Below are the code and all the weights of a small trained network. Each question names an input and a target symbol and asks about switching units off, where a switched-off unit gives its printed mean instead of its output.

import numpy as np


def w(rows, s, z=0):
    codes = np.array(rows[::2]) - 128.0
    scale = np.full(codes.shape[1], s)
    scale[-1] = z or s
    return codes * scale


def f(y):
    return y / 2 * (1 + np.tanh(0.7978845608 * (y + 0.044715 * y**3)))


def softmax(a):
    e = np.exp(a - a.max(-1, keepdims=True))
    return e / e.sum(-1, keepdims=True)


def log_softmax(a):
    a = a - a.max(-1, keepdims=True)
    return a - np.log(np.exp(a).sum(-1, keepdims=True))


def net(x, mask):
    ids = ['ΔΞΠΦΨαβγεζηθλμτω'.index(c) for c in x.split()]
    T = len(ids)
    res = E[ids] + P[:T]
    r = res
    for j in range(3):
        rows = slice(3 * j, 3 * j + 3)
        q, k, v = (r @ M[0][rows].T for M in (Q, K, V))
        z = softmax(np.where(np.tri(T) > 0, q @ k.T / 3**0.5, -1e9)) @ v
        o = O[0][rows]
        res = res + np.where(mask[j], z, o[:, -1]) @ o[:, :-1]
    y = f(res @ A[0][:, :-1].T + A[0][:, -1])
    res = res + np.where(mask[3:7], y, B[0][:, -1]) @ B[0][:, :-1]
    return log_softmax(res[-1] @ U[:, :-1].T + U[:, -1])


Q, K, V, O, A, B = {}, {}, {}, {}, {}, {}
E = w([
[138,157,38,131,65,210,169,98,51,120],'Δ',
[81,207,39,167,178,66,137,174,103,181],'Ξ',
[151,112,33,126,189,128,59,99,144,155],'Π',
[185,111,89,107,156,134,115,125,112,129],'Φ',
[166,73,118,119,75,66,101,81,117,92],'Ψ',
[158,121,83,165,191,203,182,185,173,149],'α',
[151,94,73,118,147,122,99,107,117,132],'β',
[165,205,202,154,187,122,201,78,150,98],'γ',
[68,229,125,108,253,190,75,153,103,153],'ε',
[144,170,104,97,112,138,144,169,198,161],'ζ',
[183,87,110,81,148,124,110,184,130,102],'η',
[189,209,106,186,77,164,96,181,151,64],'θ',
[199,100,89,68,166,169,137,134,37,119],'λ',
[38,138,94,128,108,126,187,73,167,92],'μ',
[205,65,158,80,112,128,168,191,115,108],'τ',
[118,113,209,162,150,202,116,98,70,167],'ω',
],0.022)
P = w([
[174,23,131,41,166,6,6,68,102,109],'0',
[169,51,109,41,164,62,39,104,96,127],'1',
[168,45,109,59,128,60,64,114,117,126],'2',
[198,75,80,49,147,110,107,112,99,138],'3',
[187,69,92,76,113,104,118,142,129,143],'4',
[192,81,82,72,113,131,154,154,120,143],'5',
[205,66,90,90,59,113,165,163,148,149],'6',
[164,81,68,118,66,111,179,162,165,176],'7',
[171,88,73,145,54,110,196,166,182,188],'8',
[171,132,33,152,75,130,212,157,181,213],'9',
[197,123,42,162,51,143,254,180,180,212],'10',
[189,89,74,177,49,113,213,189,218,215],'11',
],0.0069)
Q[0] = w([
[188,140,70,56,150,83,179,129,128,85],'h1',
[102,153,195,137,135,174,119,155,84,133],'h1',
[105,77,173,153,135,139,164,92,104,95],'h1',
[217,52,58,77,139,151,98,160,108,209],'h2',
[248,65,50,87,138,76,85,138,99,118],'h2',
[63,196,169,80,120,88,152,128,148,188],'h2',
[178,162,106,109,155,118,153,158,126,153],'h3',
[123,121,158,149,167,138,130,136,141,134],'h3',
[212,21,53,82,146,86,119,122,106,138],'h3',
],0.011)
K[0] = w([
[136,163,31,48,95,149,211,141,156,99],'h1',
[156,117,168,99,155,172,50,144,62,154],'h1',
[132,72,184,121,109,121,131,39,109,110],'h1',
[124,172,113,172,79,146,207,136,160,184],'h2',
[105,225,130,162,73,134,224,144,193,147],'h2',
[99,118,180,51,134,108,69,127,144,140],'h2',
[128,169,162,93,125,135,128,116,145,163],'h3',
[157,124,127,153,158,123,89,114,144,149],'h3',
[114,183,86,221,57,139,247,169,169,156],'h3',
],0.012)
V[0] = w([
[218,93,57,161,95,108,30,1,164,146],'h1',
[85,80,176,173,82,104,158,37,155,111],'h1',
[64,140,202,234,149,238,25,83,149,218],'h1',
[147,246,187,49,84,96,156,105,207,127],'h2',
[101,112,139,68,117,150,196,80,184,228],'h2',
[106,116,186,151,202,128,228,51,127,76],'h2',
[174,129,189,86,105,163,28,117,126,42],'h3',
[86,162,117,73,77,95,135,59,40,113],'h3',
[138,178,73,162,65,233,168,98,137,107],'h3',
],0.008)
O[0] = w([
[60,198,48,193,116,204,127,25,120,165,147],'h1',
[92,222,79,81,138,201,125,171,83,47,2],'h1',
[205,178,92,46,147,182,185,120,115,150,38],'h1',
[112,150,243,96,2,111,75,125,232,133,138],'h2',
[105,73,182,41,105,167,131,66,179,126,160],'h2',
[92,123,137,221,200,238,109,175,141,133,31],'h2',
[243,135,137,130,104,138,52,121,98,27,102],'h3',
[101,113,113,75,78,105,44,166,16,180,60],'h3',
[172,116,88,180,49,226,211,175,117,145,150],'h3',
],0.0075,0.0089)
A[0] = w([
[66,87,91,154,114,90,121,194,201,218,126],'n1',
[134,223,155,145,204,23,216,122,69,59,79],'n2',
[68,72,109,2,171,216,91,159,121,190,96],'n3',
[126,75,62,104,56,97,195,106,91,119,3],'n4',
],0.0057,0.0035)
B[0] = w([
[136,151,126,132,123,146,165,101,34,121,246],'n1',
[86,112,223,109,65,238,53,180,183,101,172],'n2',
[76,190,111,152,128,142,168,191,139,99,150],'n3',
[139,151,75,180,169,127,185,168,139,255,176],'n4',
],0.0099,0.011)
U = w([
[140,120,123,114,83,161,130,138,94,194,46],'Δ',
[86,210,223,151,152,25,220,94,31,141,123],'Ξ',
[137,189,109,103,141,149,130,38,174,167,53],'Π',
[142,142,151,120,121,125,158,72,110,120,112],'Φ',
[106,151,158,131,78,132,164,44,61,89,105],'Ψ',
[136,110,139,142,179,112,253,70,146,51,175],'α',
[119,151,139,115,125,127,156,61,113,123,120],'β',
[108,128,254,216,101,217,106,77,121,172,120],'γ',
[147,166,169,89,183,118,108,176,182,224,118],'ε',
[144,63,145,4,42,158,150,32,154,166,186],'ζ',
[123,89,139,122,127,105,140,131,137,116,103],'η',
[236,192,129,177,96,95,145,136,150,109,99],'θ',
[166,53,183,109,111,147,134,74,30,135,45],'λ',
[40,99,87,68,81,137,183,159,132,50,253],'μ',
[129,84,171,112,119,107,174,127,95,90,111],'τ',
[192,188,185,59,105,169,214,36,17,75,177],'ω',
],0.0047,0.004)

Each question gives the input, a string of symbols that net reads in full, and the target symbol t.
The units are the heads (3 rows each of Q, K, V and O) and the neurons (one row each of A and B). Each row of codes is followed by its name. A weight is (code - 128) times the scale printed after its matrix; where a second scale follows, it is the last column's (O, A, B and U).
mask holds one flag per unit, heads first, then neurons. A switched-off unit (its flag False) gives its mean, the last column of its rows in O or B, instead of its output. The means were averaged over made-up inputs and are rounded, as every weight is.
A unit's drop is (log p(t) with every unit on - log p(t) with that unit switched off) / (log p(t) with every unit on - log p(t) with every unit switched off).
The circuit of an input: a set's keep is (log p(t) with only the set's units on - log p(t) with every unit switched off) / (log p(t) with every unit on - log p(t) with every unit switched off). Starting from all 7 units, units are removed one at a time, each time the one whose removal leaves the highest keep (on an exact tie, the one counted first), for as long as the keep stays at least 0.8.
circuit, biggest first: the units of the circuit, biggest drop first
unit that matters most: the unit with the biggest drop
k most important neurons: the k neurons with the biggest drops, biggest first
which heads matter: for each layer, one digit per head in row order, 1 if its drop is at least 0.15 and else 0, layers parted by /
drop of u: that unit's drop, to one decimal
input τ Π ζ ζ α β Π Ξ τ, target Ξ: which heads matter => 001
input Π ζ λ τ ω Π μ λ ω Π Ξ η, target Ξ: which heads matter => 001
input τ ζ Π α ζ Φ ζ ε ζ ζ τ, target ζ: which heads matter => 010
input ω λ Δ θ Π, target θ: which heads matter => 011
input Φ θ τ Φ ε β μ β, target μ: circuit, biggest first => (h1 n3 h3)
input Δ μ ω, target ω: which heads matter => 100
input ε α Π ζ ζ Δ ζ μ α Δ η, target Δ: circuit, biggest first => (h3 n4)
input ω Π ζ θ Ξ α θ Φ, target θ: circuit, biggest first => (h2 h3)
input λ θ ε γ ζ ω Φ λ α ζ ε Π, target ζ: most important neuron => (n3)
input γ Ψ Ψ γ λ β β ζ ε ω γ η, target γ: which heads matter => 010
input Φ α τ, target α: circuit, biggest first => (h3 h2)
input Ψ ε η γ λ β λ Δ Φ λ ω μ, target μ: 2 most important neurons => (n2 n1)
input ε α ζ η ζ α β Ξ Π τ Φ, target Ξ: circuit, biggest first => (h3 n1 n2)
input β α γ θ Ξ α γ, target γ: unit that matters most => n2
input τ τ α α ζ λ μ η Π, target μ: 2 most important neurons => (n3 n4)
input ζ Φ ε ζ β λ ε, target ε: 2 most important neurons => (n1 n2)
input θ γ ε ε, target ε: which heads matter => 100
input Ψ α α Π Δ ζ Ξ λ, target Ξ: which heads matter => 001
input λ ζ ζ ω Ψ ζ λ μ λ λ, target μ: which heads matter => 111
input ζ Π μ α ε α Ξ ε ζ Ξ Π λ, target Ξ: most important neuron => (n1)
input μ Δ Π Ψ ω ζ Φ Ψ Δ τ Π, target Δ: drop of h3 => 1.1
input λ γ ε ζ ζ γ, target γ: drop of n2 => 1.2
input λ ζ θ ω τ λ λ α ζ Π Π Δ, target Δ: drop of n4 => 0.6
